Here is a tiny trained network, its code and every weight. The questions are about switching its units off for an input and a target symbol, where a switched-off unit gives its printed mean instead of its output.

import numpy as np


def w(rows, s, z=0):
    codes = np.array(rows[::2]) - 128.0
    scale = np.full(codes.shape[1], s)
    scale[-1] = z or s
    return codes * scale


def f(y):
    return np.maximum(y, 0)


def softmax(a):
    e = np.exp(a - a.max(-1, keepdims=True))
    return e / e.sum(-1, keepdims=True)


def log_softmax(a):
    a = a - a.max(-1, keepdims=True)
    return a - np.log(np.exp(a).sum(-1, keepdims=True))


def net(x, mask):
    ids = ['ΓΘΞΣΨαβδζημτ'.index(c) for c in x.split()]
    T = len(ids)
    res = E[ids] + P[:T]
    r = res
    for j in range(3):
        rows = slice(3 * j, 3 * j + 3)
        q, k, v = (r @ M[0][rows].T for M in (Q, K, V))
        z = softmax(np.where(np.tri(T) > 0, q @ k.T / 3**0.5, -1e9)) @ v
        o = O[0][rows]
        res = res + np.where(mask[j], z, o[:, -1]) @ o[:, :-1]
    y = f(res @ A[0][:, :-1].T + A[0][:, -1])
    res = res + np.where(mask[3:27], y, B[0][:, -1]) @ B[0][:, :-1]
    return log_softmax(res[-1] @ U[:, :-1].T + U[:, -1])


Q, K, V, O, A, B = {}, {}, {}, {}, {}, {}
E = w([
[117,3,59],'Γ',
[93,104,144],'Θ',
[110,189,170],'Ξ',
[55,93,141],'Σ',
[96,110,93],'Ψ',
[109,91,164],'α',
[57,127,182],'β',
[95,93,130],'δ',
[32,48,230],'ζ',
[81,168,131],'η',
[94,126,112],'μ',
[83,125,137],'τ',
],0.019)
P = w([
[249,128,65],'0',
[101,151,111],'1',
[92,149,115],'2',
[92,137,106],'3',
[79,130,110],'4',
[80,123,106],'5',
[73,119,109],'6',
[65,118,101],'7',
[63,107,105],'8',
[61,101,99],'9',
[55,96,105],'10',
[44,91,109],'11',
[46,83,102],'12',
[51,81,106],'13',
],0.013)
Q[0] = w([
[124,207,96],'head 0',
[225,129,138],'head 0',
[59,117,81],'head 0',
[7,45,129],'head 1',
[32,21,59],'head 1',
[79,119,127],'head 1',
[191,122,132],'head 2',
[180,39,174],'head 2',
[100,98,183],'head 2',
],0.014)
K[0] = w([
[143,127,106],'head 0',
[44,130,103],'head 0',
[205,137,102],'head 0',
[37,30,121],'head 1',
[108,16,131],'head 1',
[103,79,137],'head 1',
[138,157,76],'head 2',
[182,215,167],'head 2',
[254,108,64],'head 2',
],0.016)
V[0] = w([
[84,32,69],'head 0',
[151,169,8],'head 0',
[79,73,139],'head 0',
[96,88,110],'head 1',
[107,95,104],'head 1',
[110,119,54],'head 1',
[123,113,106],'head 2',
[83,139,129],'head 2',
[87,230,114],'head 2',
],0.016)
O[0] = w([
[171,6,69,205],'head 0',
[172,55,231,230],'head 0',
[69,69,76,112],'head 0',
[116,142,102,251],'head 1',
[150,140,123,220],'head 1',
[232,178,98,173],'head 1',
[204,89,112,159],'head 2',
[119,89,179,148],'head 2',
[140,162,151,54],'head 2',
],0.012,0.013)
A[0] = w([
[100,126,142,192],'neuron 0',
[166,107,108,16],'neuron 1',
[149,73,166,217],'neuron 2',
[192,78,228,91],'neuron 3',
[107,183,193,14],'neuron 4',
[143,98,154,223],'neuron 5',
[126,38,214,202],'neuron 6',
[193,246,130,158],'neuron 7',
[194,47,164,155],'neuron 8',
[174,213,76,230],'neuron 9',
[97,67,157,92],'neuron 10',
[65,140,145,63],'neuron 11',
[185,143,157,55],'neuron 12',
[145,113,94,246],'neuron 13',
[170,165,104,44],'neuron 14',
[120,42,183,75],'neuron 15',
[140,142,177,138],'neuron 16',
[119,167,87,169],'neuron 17',
[64,168,84,245],'neuron 18',
[86,205,152,107],'neuron 19',
[196,156,104,3],'neuron 20',
[109,101,94,52],'neuron 21',
[126,108,117,68],'neuron 22',
[49,165,164,197],'neuron 23',
],0.013,0.0044)
B[0] = w([
[143,193,45,144],'neuron 0',
[223,97,171,169],'neuron 1',
[49,150,92,212],'neuron 2',
[141,121,143,227],'neuron 3',
[58,92,104,153],'neuron 4',
[81,167,90,181],'neuron 5',
[95,164,119,247],'neuron 6',
[154,148,56,153],'neuron 7',
[92,121,153,255],'neuron 8',
[160,100,121,145],'neuron 9',
[169,113,105,187],'neuron 10',
[157,123,194,144],'neuron 11',
[164,86,156,152],'neuron 12',
[52,176,119,176],'neuron 13',
[121,171,188,137],'neuron 14',
[172,111,159,221],'neuron 15',
[114,180,77,152],'neuron 16',
[169,46,153,138],'neuron 17',
[195,74,145,148],'neuron 18',
[161,75,53,143],'neuron 19',
[4,123,193,151],'neuron 20',
[149,254,133,163],'neuron 21',
[126,180,167,150],'neuron 22',
[177,166,43,156],'neuron 23',
],0.006,0.034)
U = w([
[95,124,134,106],'Γ',
[101,229,199,187],'Θ',
[3,116,88,143],'Ξ',
[92,80,232,36],'Σ',
[113,133,162,114],'Ψ',
[122,130,123,251],'α',
[131,203,138,135],'β',
[94,100,138,120],'δ',
[110,133,219,98],'ζ',
[119,25,126,1],'η',
[225,73,136,232],'μ',
[105,80,56,20],'τ',
],0.008,0.0077)

Each question gives the input, a string of symbols that net reads in full, and the target symbol t.
The units are the heads (3 rows each of Q, K, V and O) and the neurons (one row each of A and B). Each row of codes is followed by its name. A weight is (code - 128) times the scale printed after its matrix; where a second scale follows, it is the last column's (O, A, B and U).
mask holds one flag per unit, heads first, then neurons. A switched-off unit (its flag False) gives its mean, the last column of its rows in O or B, instead of its output. The means were averaged over made-up inputs and are rounded, as every weight is.
A unit's drop is (log p(t) with every unit on - log p(t) with that unit switched off) / (log p(t) with every unit on - log p(t) with every unit switched off).
The circuit of an input: a set's keep is (log p(t) with only the set's units on - log p(t) with every unit switched off) / (log p(t) with every unit on - log p(t) with every unit switched off). Starting from the 12 units with the biggest drops (on a tie, the unit counted first), units are removed one at a time, each time the one whose removal leaves the highest keep (on an exact tie, the one counted first), for as long as the keep stays at least 0.8.
circuit, biggest first: the units of the circuit, biggest drop first
top k neurons: the k neurons with the biggest drops, biggest first
which heads matter: for each layer, one digit per head in row order, 1 if its drop is at least 0.15 and else 0, layers parted by /
input ζ η η Ψ Ξ δ Σ Ξ Σ Ψ ζ β, target τ: circuit, biggest first	(head 0; neuron 18; neuron 8)
input ζ δ Ψ Ψ Σ, target τ: which heads matter	100
input Γ Γ Ψ ζ Σ Ψ ζ Ψ β η β δ Ψ ζ, target η: which heads matter	101
input Ξ Σ δ Ψ Θ η η Γ η Σ μ, target μ: which heads matter	010
input η μ Θ δ μ ζ μ, target Θ: circuit, biggest first	(head 0)
input ζ ζ Ψ Ψ η ζ τ Ξ η, target τ: circuit, biggest first	(head 0; neuron 18)
input δ η η η η ζ η Ψ Ψ ζ Γ η ζ, target Ξ: circuit, biggest first	(head 1; neuron 6)
input Γ μ ζ Σ, target η: top 2 neurons	(neuron 15; neuron 1)
input ζ δ Θ Σ η Θ τ μ α, target Ξ: top 2 neurons	(neuron 15; neuron 1)
input Γ Θ Γ Σ ζ τ δ, target η: top 3 neurons	(neuron 15; neuron 1; neuron 10)
input Ψ Ψ Γ β δ α η δ η η τ μ Σ δ, target Σ: top 2 neurons	(neuron 8; neuron 23)
input β Ξ η μ α Σ Ψ Σ Ψ, target μ: top 2 neurons	(neuron 2; neuron 6)
input ζ μ δ ζ, target Ξ: which heads matter	000
input Ψ μ μ δ μ Σ Ψ δ Θ, target Σ: circuit, biggest first	(head 0; neuron 8)
input Ψ Ψ η Ψ η Γ Γ η Ψ Ψ Γ, target Σ: top neuron	(neuron 20)
input Ψ Ψ δ η Ξ ζ Σ ζ Ξ η μ, target Σ: circuit, biggest first	(head 0; head 2)
input β Ξ Σ η δ τ Γ Ψ, target μ: which heads matter	110
input Ψ Θ Ψ α Σ α Θ, target Σ: which heads matter	100
input ζ η ζ η ζ μ ζ, target τ: circuit, biggest first	(head 0; neuron 18; neuron 8)
input β Ψ η Ψ η Ψ Ψ ζ η η ζ Γ Σ Θ, target μ: circuit, biggest first	(head 1)
input ζ η Ψ Ξ Σ Ψ Σ Θ Γ μ, target μ: which heads matter	110
input ζ η η Ψ Ψ Σ Σ α ζ η β Σ Θ Ψ, target τ: top 4 neurons	(neuron 18; neuron 2; neuron 8; neuron 6)
input δ δ Ψ ζ ζ β η β Σ Σ Σ Ψ δ, target Ξ: which heads matter	010
input η μ η η η, target Θ: which heads matter	110
input Γ Σ η β Ψ Ξ, target η: which heads matter	100
input Ξ η η Ψ, target β: top 2 neurons	(neuron 7; neuron 16)
input Γ Ξ Ξ α Ψ, target η: circuit, biggest first	(head 0)
